Below are the code and all the weights of a small trained network. Each question names an input and a target symbol and asks about switching units off, where a switched-off unit gives its printed mean instead of its output.

import numpy as np


def w(rows, s, z=0):
    codes = np.array(rows[::2]) - 128.0
    scale = np.full(codes.shape[1], s)
    scale[-1] = z or s
    return codes * scale


def f(y):
    return y / 2 * (1 + np.tanh(0.7978845608 * (y + 0.044715 * y**3)))


def softmax(a):
    e = np.exp(a - a.max(-1, keepdims=True))
    return e / e.sum(-1, keepdims=True)


def log_softmax(a):
    a = a - a.max(-1, keepdims=True)
    return a - np.log(np.exp(a).sum(-1, keepdims=True))


def net(x, mask):
    ids = ['αγεηλμξπστφψω'.index(c) for c in x.split()]
    T = len(ids)
    res = E[ids] + P[:T]
    u = 0
    for l in range(2):
        q, k, v = (res @ M[l].T for M in (Q, K, V))
        z = softmax(np.where(np.tri(T) > 0, q @ k.T / 4**0.5, -1e9)) @ v
        res = res + np.where(mask[u], z, O[l][:, -1]) @ O[l][:, :-1]
        u += 1
        y = f(res @ A[l][:, :-1].T + A[l][:, -1])
        res = res + np.where(mask[u : u + 8], y, B[l][:, -1]) @ B[l][:, :-1]
        u += 8
    return log_softmax(res[-1] @ U[:, :-1].T + U[:, -1])


Q, K, V, O, A, B = {}, {}, {}, {}, {}, {}
E = w([
[176,213,72],'α',
[102,88,124],'γ',
[103,89,123],'ε',
[103,88,121],'η',
[111,89,127],'λ',
[45,124,129],'μ',
[64,148,169],'ξ',
[108,85,125],'π',
[106,87,125],'σ',
[64,248,161],'τ',
[101,89,121],'φ',
[197,91,202],'ψ',
[165,174,193],'ω',
],0.016)
P = w([
[176,1,205],'0',
[149,30,198],'1',
[128,55,193],'2',
[109,82,190],'3',
[86,100,187],'4',
[73,122,190],'5',
[55,132,184],'6',
[38,150,188],'7',
[24,163,185],'8',
[18,172,180],'9',
[22,174,177],'10',
],0.0041)
Q[0] = w([
[252,202,94],'L0H1',
[77,177,156],'L0H1',
[101,127,121],'L0H1',
[39,103,213],'L0H1',
],0.026)
K[0] = w([
[212,24,213],'L0H1',
[102,199,177],'L0H1',
[132,152,115],'L0H1',
[6,228,132],'L0H1',
],0.024)
V[0] = w([
[217,162,147],'L0H1',
[197,165,142],'L0H1',
[179,123,147],'L0H1',
[253,154,165],'L0H1',
],0.0053)
O[0] = w([
[127,215,72,49],'L0H1',
[122,198,96,78],'L0H1',
[139,176,78,64],'L0H1',
[141,255,37,4],'L0H1',
],0.0063,0.003)
A[0] = w([
[155,72,44,3],'L0N1',
[250,107,39,8],'L0N2',
[207,217,255,55],'L0N3',
[224,17,8,54],'L0N4',
[82,56,9,128],'L0N5',
[176,91,104,141],'L0N6',
[53,183,95,33],'L0N7',
[202,100,133,119],'L0N8',
],0.0081,0.0034)
B[0] = w([
[128,138,193,60],'L0N1',
[73,44,181,101],'L0N2',
[175,197,171,252],'L0N3',
[7,158,149,104],'L0N4',
[213,134,140,193],'L0N5',
[179,139,116,115],'L0N6',
[165,81,150,131],'L0N7',
[181,134,113,113],'L0N8',
],0.018,0.0018)
Q[1] = w([
[133,246,192],'L1H1',
[142,3,96],'L1H1',
[180,167,69],'L1H1',
[159,114,114],'L1H1',
],0.013)
K[1] = w([
[142,118,6],'L1H1',
[88,146,241],'L1H1',
[155,172,94],'L1H1',
[118,152,134],'L1H1',
],0.016)
V[1] = w([
[254,89,83],'L1H1',
[79,61,141],'L1H1',
[86,160,41],'L1H1',
[210,72,112],'L1H1',
],0.0063)
O[1] = w([
[254,52,32,4],'L1H1',
[153,130,243,172],'L1H1',
[124,49,183,17],'L1H1',
[230,84,89,68],'L1H1',
],0.0063,0.004)
A[1] = w([
[166,111,98,254],'L1N1',
[246,128,100,199],'L1N2',
[96,16,123,57],'L1N3',
[191,149,77,76],'L1N4',
[88,102,132,204],'L1N5',
[71,145,93,29],'L1N6',
[43,66,67,108],'L1N7',
[201,61,114,93],'L1N8',
],0.013,0.0065)
B[1] = w([
[62,199,81,163],'L1N1',
[133,94,49,214],'L1N2',
[208,178,196,192],'L1N3',
[145,112,253,151],'L1N4',
[102,68,90,254],'L1N5',
[220,138,238,142],'L1N6',
[208,159,120,222],'L1N7',
[156,42,153,150],'L1N8',
],0.019,0.0076)
U = w([
[58,161,39,254],'α',
[150,113,112,92],'γ',
[143,107,110,125],'ε',
[144,111,110,106],'η',
[127,104,100,189],'λ',
[217,91,237,111],'μ',
[13,47,145,153],'ξ',
[140,116,113,90],'π',
[144,112,111,124],'σ',
[106,215,161,179],'τ',
[150,114,115,90],'φ',
[197,69,67,60],'ψ',
[253,228,99,92],'ω',
],0.0066,0.0046)

Each question gives the input, a string of symbols that net reads in full, and the target symbol t.
The units are the heads (4 rows each of Q, K, V and O) and the neurons (one row each of A and B). Each row of codes is followed by its name. A weight is (code - 128) times the scale printed after its matrix; where a second scale follows, it is the last column's (O, A, B and U).
mask holds one flag per unit, layer by layer, with each layer's heads first. A switched-off unit (its flag False) gives its mean, the last column of its rows in O or B, instead of its output. The means were averaged over made-up inputs and are rounded, as every weight is.
A unit's drop is (log p(t) with every unit on - log p(t) with that unit switched off) / (log p(t) with every unit on - log p(t) with every unit switched off).
The circuit of an input: a set's keep is (log p(t) with only the set's units on - log p(t) with every unit switched off) / (log p(t) with every unit on - log p(t) with every unit switched off). Starting from the 12 units with the biggest drops (on a tie, the unit counted first), units are removed one at a time, each time the one whose removal leaves the highest keep (on an exact tie, the one counted first), for as long as the keep stays at least 0.8.
circuit, biggest first: the units of the circuit, biggest drop first
most important unit: the unit with the biggest drop
top k neurons: the k neurons with the biggest drops, biggest first
k most important neurons of layer l: the k neurons of layer l with the biggest drops, biggest first
input ε ω ω μ μ σ ω σ ξ λ, target ξ: most important unit => L0H1
input ε μ λ φ ε ω σ ω π η ξ, target ξ: top 3 neurons => [L1N5 L1N7 L1N6]
input ψ λ α λ π, target α: circuit, biggest first => [L0H1 L1N3 L1N7]
input ω π μ ψ μ ξ λ μ σ λ φ, target μ: circuit, biggest first => [L0H1 L1N3]
input σ μ μ μ μ σ α μ ω σ, target ω: top 3 neurons => [L0N3 L1N7 L1N3]
input μ ω ε α ω, target ω: top 4 neurons => [L0N3 L1N5 L1N2 L0N2]
input ψ λ μ η π ψ ψ φ η σ, target ψ: circuit, biggest first => [L1H1 L0N3 L1N2]
input ω π π λ α ξ ε, target ξ: 2 most important neurons of layer 1 => [L1N3 L1N7]
input γ ω ε λ, target ω: 2 most important neurons of layer 1 => [L1N7 L1N3]
input μ λ ω α π, target α: top 2 neurons => [L1N1 L1N3]
input μ μ μ π μ ψ ε, target ψ: 3 most important neurons of layer 0 => [L0N3 L0N4 L0N5]
input η ξ λ λ ω, target ω: top 2 neurons => [L0N3 L1N5]
input λ σ μ ω ψ λ φ, target ψ: circuit, biggest first => [L1H1 L0N3 L0H1]
input μ ψ γ ψ λ φ, target ψ: top 2 neurons => [L1N2 L0N3]
input μ ε ε ω ω μ φ ω ξ σ, target ξ: 4 most important neurons of layer 0 => [L0N2 L0N5 L0N8 L0N6]
input φ ω σ, target ω: circuit, biggest first => [L0N3 L1H1 L1N7 L1N3]
input λ μ ε λ ε, target μ: top 3 neurons => [L1N3 L0N3 L1N2]
input μ μ μ λ ξ ε φ η π, target ξ: top 2 neurons => [L0N5 L1N5]
input ω η η λ σ γ α σ α, target α: 2 most important neurons of layer 1 => [L1N1 L1N2]
input λ μ ξ α ξ ω σ ψ, target ψ: circuit, biggest first => [L1N2 L0N3 L1H1]
input π γ γ η γ ε γ ξ ξ μ π, target μ: top 2 neurons => [L0N3 L1N3]
input μ μ π ε η ε ε η π φ, target μ: top 3 neurons => [L0N3 L1N3 L1N2]
input μ α φ μ φ ξ ε, target ξ: most important unit => L1H1
